Below is a small trained network, with its code and all its weights. Each question gives an input and a target symbol and asks what happens when units are switched off, that is, made to give their printed mean instead of their output.

import numpy as np


def w(rows, s, z=0):
    codes = np.array(rows[::2]) - 128.0
    scale = np.full(codes.shape[1], s)
    scale[-1] = z or s
    return codes * scale


def norm(h):
    return h / np.sqrt((h * h).mean(-1, keepdims=True) + 1e-5)


def f(y):
    return np.maximum(y, 0)


def softmax(a):
    e = np.exp(a - a.max(-1, keepdims=True))
    return e / e.sum(-1, keepdims=True)


def log_softmax(a):
    a = a - a.max(-1, keepdims=True)
    return a - np.log(np.exp(a).sum(-1, keepdims=True))


def net(x, mask):
    ids = ['ΣΩβεθλφ'.index(c) for c in x.split()]
    T = len(ids)
    res = E[ids] + P[:T]
    u = 0
    for l in range(2):
        q, k, v = (norm(res) @ M[l].T for M in (Q, K, V))
        z = softmax(np.where(np.tri(T) > 0, q @ k.T / 4**0.5, -1e9)) @ v
        res = res + np.where(mask[u], z, O[l][:, -1]) @ O[l][:, :-1]
        u += 1
        y = f(norm(res) @ A[l][:, :-1].T + A[l][:, -1])
        res = res + np.where(mask[u : u + 16], y, B[l][:, -1]) @ B[l][:, :-1]
        u += 16
    return log_softmax(norm(res)[-1] @ U[:, :-1].T + U[:, -1])


Q, K, V, O, A, B = {}, {}, {}, {}, {}, {}
E = w([
[183,3,141],'Σ',
[223,192,119],'Ω',
[110,80,129],'β',
[169,187,51],'ε',
[140,94,91],'θ',
[15,115,198],'λ',
[190,184,147],'φ',
],0.0043)
P = w([
[225,143,72],'0',
[219,141,91],'1',
[198,115,85],'2',
[192,93,88],'3',
[167,71,74],'4',
[154,54,67],'5',
[141,53,66],'6',
[125,48,47],'7',
[99,44,39],'8',
[84,48,21],'9',
[66,43,20],'10',
[54,43,10],'11',
],0.0011)
Q[0] = w([
[4,171,122],'L0H0',
[191,191,124],'L0H0',
[42,204,202],'L0H0',
[64,189,254],'L0H0',
],0.0056)
K[0] = w([
[181,120,11],'L0H0',
[132,212,165],'L0H0',
[254,159,47],'L0H0',
[245,138,122],'L0H0',
],0.0065)
V[0] = w([
[130,128,132],'L0H0',
[30,136,141],'L0H0',
[254,135,57],'L0H0',
[197,129,100],'L0H0',
],0.0032)
O[0] = w([
[128,126,129,128],'L0H0',
[42,201,183,42],'L0H0',
[254,56,54,254],'L0H0',
[198,89,86,193],'L0H0',
],0.0028,0.0014)
A[0] = w([
[160,189,214,231],'L0N0',
[153,176,29,83],'L0N1',
[176,130,42,148],'L0N2',
[105,160,51,80],'L0N3',
[178,92,200,180],'L0N4',
[102,54,140,252],'L0N5',
[174,97,193,178],'L0N6',
[135,134,154,109],'L0N7',
[161,183,150,145],'L0N8',
[148,162,57,94],'L0N9',
[152,191,120,141],'L0N10',
[90,207,63,161],'L0N11',
[129,90,9,197],'L0N12',
[128,124,134,107],'L0N13',
[176,252,113,166],'L0N14',
[159,208,119,149],'L0N15',
],0.0045,0.0025)
B[0] = w([
[58,247,102,172],'L0N0',
[197,109,205,195],'L0N1',
[119,125,230,230],'L0N2',
[141,60,152,151],'L0N3',
[37,150,80,179],'L0N4',
[57,221,121,213],'L0N5',
[43,145,80,175],'L0N6',
[114,130,114,129],'L0N7',
[57,111,159,163],'L0N8',
[165,113,193,177],'L0N9',
[85,82,159,173],'L0N10',
[2,81,168,178],'L0N11',
[130,192,252,252],'L0N12',
[121,128,129,128],'L0N13',
[79,68,183,221],'L0N14',
[92,84,168,187],'L0N15',
],0.0032,0.004)
Q[1] = w([
[128,145,4],'L1H0',
[103,131,112],'L1H0',
[129,120,217],'L1H0',
[115,123,150],'L1H0',
],0.018)
K[1] = w([
[254,203,127],'L1H0',
[127,247,93],'L1H0',
[2,48,117],'L1H0',
[59,129,109],'L1H0',
],0.0066)
V[1] = w([
[177,252,175],'L1H0',
[82,216,93],'L1H0',
[60,178,87],'L1H0',
[154,194,165],'L1H0',
],0.0038)
O[1] = w([
[176,255,116,7],'L1H0',
[147,148,254,2],'L1H0',
[151,103,253,95],'L1H0',
[178,216,99,113],'L1H0',
],0.0028,0.00056)
A[1] = w([
[144,139,32,4],'L1N0',
[158,3,100,61],'L1N1',
[83,162,155,156],'L1N2',
[130,126,127,117],'L1N3',
[132,192,149,156],'L1N4',
[124,136,130,120],'L1N5',
[152,179,138,112],'L1N6',
[154,215,149,61],'L1N7',
[120,142,135,118],'L1N8',
[84,28,39,83],'L1N9',
[151,35,116,66],'L1N10',
[184,100,124,219],'L1N11',
[89,159,151,149],'L1N12',
[118,68,89,107],'L1N13',
[104,216,41,149],'L1N14',
[147,44,115,73],'L1N15',
],0.0064,0.0035)
B[1] = w([
[91,152,47,132],'L1N0',
[1,89,124,208],'L1N1',
[163,120,133,253],'L1N2',
[130,128,129,128],'L1N3',
[130,107,130,203],'L1N4',
[131,128,126,132],'L1N5',
[124,106,124,156],'L1N6',
[99,91,150,156],'L1N7',
[133,128,122,143],'L1N8',
[179,155,161,191],'L1N9',
[78,123,126,183],'L1N10',
[90,121,97,251],'L1N11',
[154,125,124,233],'L1N12',
[148,114,153,167],'L1N13',
[105,192,172,153],'L1N14',
[85,117,128,178],'L1N15',
],0.0089,0.0028)
U = w([
[30,65,93,135],'Σ',
[184,190,91,174],'Ω',
[192,70,204,145],'β',
[195,80,62,224],'ε',
[119,181,69,139],'θ',
[131,138,116,4],'λ',
[91,244,167,124],'φ',
],0.011,0.0035)

Each question gives the input, a string of symbols that net reads in full, and the target symbol t.
The units are the heads (4 rows each of Q, K, V and O) and the neurons (one row each of A and B). Each row of codes is followed by its name. A weight is (code - 128) times the scale printed after its matrix; where a second scale follows, it is the last column's (O, A, B and U).
mask holds one flag per unit, layer by layer, with each layer's heads first. A switched-off unit (its flag False) gives its mean, the last column of its rows in O or B, instead of its output. The means were averaged over made-up inputs and are rounded, as every weight is.
A unit's drop is (log p(t) with every unit on - log p(t) with that unit switched off) / (log p(t) with every unit on - log p(t) with every unit switched off).
most important unit: the unit with the biggest drop
k most important neurons: the k neurons with the biggest drops, biggest first
k most important neurons of layer l: the k neurons of layer l with the biggest drops, biggest first
drop when u is switched off: that unit's drop, to one decimal
input λ Ω λ ε ε φ θ β Σ ε θ, target β: 3 most important neurons	[L1N1 L1N11 L1N2]
input ε Ω ε Σ Ω θ ε φ, target Σ: most important unit	L1H0
input φ Σ λ, target φ: 2 most important neurons	[L0N5 L0N14]
input Σ ε Σ ε λ ε θ, target φ: 2 most important neurons	[L0N5 L0N14]
input Σ Ω ε Ω λ Ω λ φ β, target β: 3 most important neurons	[L0N0 L1N1 L0N4]
input λ Ω λ ε β β φ ε λ, target β: 3 most important neurons	[L1N1 L1N11 L1N2]
input φ φ Ω θ Ω, target Ω: 3 most important neurons	[L1N1 L1N14 L0N5]
input λ ε θ φ ε β Σ β, target β: 2 most important neurons	[L1N1 L1N2]
input ε φ θ ε θ, target θ: 3 most important neurons	[L0N14 L0N12 L0N0]
input θ φ Ω β Ω ε ε φ ε φ, target β: 2 most important neurons of layer 0	[L0N5 L0N1]
input β Σ ε Ω φ β θ ε Σ β φ, target β: 3 most important neurons of layer 0	[L0N0 L0N2 L0N8]
input β ε β λ Ω β φ λ, target β: 2 most important neurons of layer 0	[L0N0 L0N11]
input ε φ φ β φ λ, target φ: 2 most important neurons of layer 1	[L1N1 L1N14]
input θ Ω θ φ ε Ω, target Ω: most important unit	L0H0
input ε ε β Σ β θ β λ θ, target β: 3 most important neurons	[L1N1 L1N2 L1N11]
input φ Ω Σ β φ φ Σ Ω, target Σ: drop when L1N9 is switched off	0.0
input θ ε Σ Ω, target Σ: drop when L1H0 is switched off	1.0
input θ λ β, target φ: drop when L0N4 is switched off	-0.1
